Below is a small trained network, with its code and all its weights. Each question gives an input and a class and asks what happens when units are switched off, that is, made to give their printed mean instead of their output.

import numpy as np


def w(rows, s, z=0):
    codes = np.array(rows[::2]) - 128.0
    scale = np.full(codes.shape[1], s)
    scale[-1] = z or s
    return codes * scale


def norm(h):
    return h / np.sqrt((h * h).mean(-1, keepdims=True) + 1e-5)


def f(y):
    return y / 2 * (1 + np.tanh(0.7978845608 * (y + 0.044715 * y**3)))


def log_softmax(a):
    a = a - a.max(-1, keepdims=True)
    return a - np.log(np.exp(a).sum(-1, keepdims=True))


def net(x, mask):
    res = np.array(x, float).reshape(1, 8) / 4 @ E
    u = 0
    for l in range(2):
        y = f(norm(res) @ A[l][:, :-1].T + A[l][:, -1])
        res = res + np.where(mask[u : u + 9], y, B[l][:, -1]) @ B[l][:, :-1]
        u += 9
    return log_softmax(norm(res)[-1] @ U[:, :-1].T + U[:, -1])


A, B = {}, {}
E = w([
[137,245,115,254,169,136,148,137],'x0',
[38,106,65,183,57,133,135,113],'x1',
[69,167,160,97,146,149,92,87],'x2',
[174,164,175,128,33,168,173,78],'x3',
[127,126,130,128,130,130,130,128],'x4',
[128,125,134,129,129,124,130,126],'x5',
[176,66,129,182,143,137,21,51],'x6',
[128,128,128,127,128,128,127,128],'x7',
],0.0055)
A[0] = w([
[24,189,208,88,154,117,75,51,126],'0.n1',
[93,103,61,110,213,91,84,187,2],'0.n2',
[242,75,58,168,80,80,157,201,62],'0.n3',
[194,197,148,100,3,136,155,91,58],'0.n4',
[2,95,83,194,63,131,147,91,124],'0.n5',
[177,166,166,131,32,142,127,95,10],'0.n6',
[81,124,54,100,224,105,116,197,246],'0.n7',
[183,149,225,104,209,153,128,163,100],'0.n8',
[105,65,165,34,84,152,149,182,79],'0.n9',
],0.0059,0.0028)
B[0] = w([
[185,23,30,175,194,224,231,190,192],'0.n1',
[94,56,225,185,137,157,77,119,173],'0.n2',
[111,80,84,120,222,255,195,129,169],'0.n3',
[35,92,224,167,158,119,96,164,186],'0.n4',
[217,105,121,119,60,118,85,213,209],'0.n5',
[92,93,176,150,195,126,98,138,148],'0.n6',
[104,140,203,133,104,116,161,134,254],'0.n7',
[166,126,91,117,20,134,70,201,193],'0.n8',
[110,190,98,109,149,87,133,76,187],'0.n9',
],0.0084,0.0044)
A[1] = w([
[118,21,126,42,132,141,161,130,96],'1.n1',
[208,161,185,62,196,141,98,157,59],'1.n2',
[104,75,184,115,155,92,93,159,82],'1.n3',
[194,63,104,169,152,126,32,15,84],'1.n4',
[149,137,200,107,27,228,173,37,30],'1.n5',
[136,255,99,202,151,103,116,118,3],'1.n6',
[107,104,104,47,102,86,99,34,38],'1.n7',
[160,162,164,218,135,184,154,173,105],'1.n8',
[114,92,119,134,159,132,197,185,151],'1.n9',
],0.0073,0.0029)
B[1] = w([
[181,161,85,212,180,109,92,83,221],'1.n1',
[82,21,41,232,5,142,122,170,163],'1.n2',
[111,170,138,200,120,78,103,81,183],'1.n3',
[65,244,182,21,102,150,254,180,219],'1.n4',
[99,92,135,220,223,89,57,118,140],'1.n5',
[162,88,63,38,161,38,78,61,160],'1.n6',
[186,138,61,120,181,65,91,97,156],'1.n7',
[127,85,101,96,159,75,90,53,254],'1.n8',
[141,149,149,101,141,200,86,70,205],'1.n9',
],0.0077,0.0055)
U = w([
[67,107,226,198,171,87,80,121,121],'0',
[185,150,41,85,177,35,104,67,242],'1',
[175,92,76,143,13,135,96,211,46],'2',
[148,103,69,141,219,247,175,119,6],'3',
[106,217,180,34,109,131,196,147,225],'4',
],0.015,0.0015)

Each question gives the input, the list of numbers given to net, and the class t.
The units are the neurons (one row each of A and B). Each row of codes is followed by its name. A weight is (code - 128) times the scale printed after its matrix; where a second scale follows, it is the last column's (A, B and U).
mask holds one flag per neuron, layer by layer. A switched-off neuron (its flag False) gives its mean, the last column of its row in B, instead of its output. The means were averaged over made-up inputs and are rounded, as every weight is.
A unit's drop is (log p(t) with every unit on - log p(t) with that unit switched off) / (log p(t) with every unit on - log p(t) with every unit switched off).
The circuit of an input: a set's keep is (log p(t) with only the set's units on - log p(t) with every unit switched off) / (log p(t) with every unit on - log p(t) with every unit switched off). Starting from the 12 units with the biggest drops (on a tie, the unit counted first), units are removed one at a time, each time the one whose removal leaves the highest keep (on an exact tie, the one counted first), for as long as the keep stays at least 0.8.
units of the circuit, in order: the units of the circuit, biggest drop first
unit that matters most: the unit with the biggest drop
top k neurons: the k neurons with the biggest drops, biggest first
k most important neurons of layer l: the k neurons of layer l with the biggest drops, biggest first
input [-5,0,-7,3,-5,-1,5,-4], class 3: units of the circuit, in order	[0.n3]
input [6,-8,6,-4,5,-1,-5,0], class 2: units of the circuit, in order	[0.n8; 1.n2]
input [0,-7,0,0,3,5,-6,-4], class 2: 2 most important neurons of layer 1	[1.n2; 1.n4]
input [-4,-5,-3,3,6,2,-4,5], class 2: top 2 neurons	[1.n2; 1.n8]
input [-8,-8,-3,8,5,1,-7,-8], class 0: units of the circuit, in order	[1.n5; 1.n4]
input [-7,-7,4,-1,-6,3,-4,5], class 1: top 3 neurons	[0.n9; 0.n5; 1.n7]
input [-6,-7,7,-6,-4,-1,-6,3], class 2: top 2 neurons	[1.n2; 0.n8]
input [-2,-2,3,5,-1,8,6,6], class 4: top 2 neurons	[1.n4; 0.n7]
input [0,4,5,-2,-4,2,3,8], class 3: top 4 neurons	[0.n1; 0.n8; 1.n2; 1.n9]
input [5,1,0,6,1,2,7,-6], class 4: 2 most important neurons of layer 0	[0.n7; 0.n2]
input [-7,5,5,-1,3,-4,6,7], class 1: top 4 neurons	[1.n7; 1.n1; 0.n3; 0.n8]
input [6,5,-5,-5,4,0,-1,-3], class 1: top 3 neurons	[0.n1; 0.n4; 1.n8]
input [-8,-5,1,7,-8,-7,1,5], class 1: top 3 neurons	[1.n7; 0.n9; 0.n7]
input [-2,-4,-5,2,-5,-8,-2,5], class 3: unit that matters most	0.n3
input [6,-3,6,3,-7,4,-2,8], class 1: top 2 neurons	[1.n8; 0.n3]
input [5,-2,-4,-4,4,-5,6,-8], class 4: units of the circuit, in order	[1.n4; 0.n1]
input [-8,-7,8,0,6,-3,-3,-5], class 1: top 3 neurons	[0.n9; 1.n1; 0.n5]
input [7,6,-1,6,-2,5,8,7], class 4: units of the circuit, in order	[1.n4; 1.n1]
input [2,-5,6,-1,3,-2,6,-5], class 3: 2 most important neurons of layer 0	[0.n1; 0.n5]
input [6,1,4,4,7,-1,5,1], class 1: 2 most important neurons of layer 0	[0.n2; 0.n3]
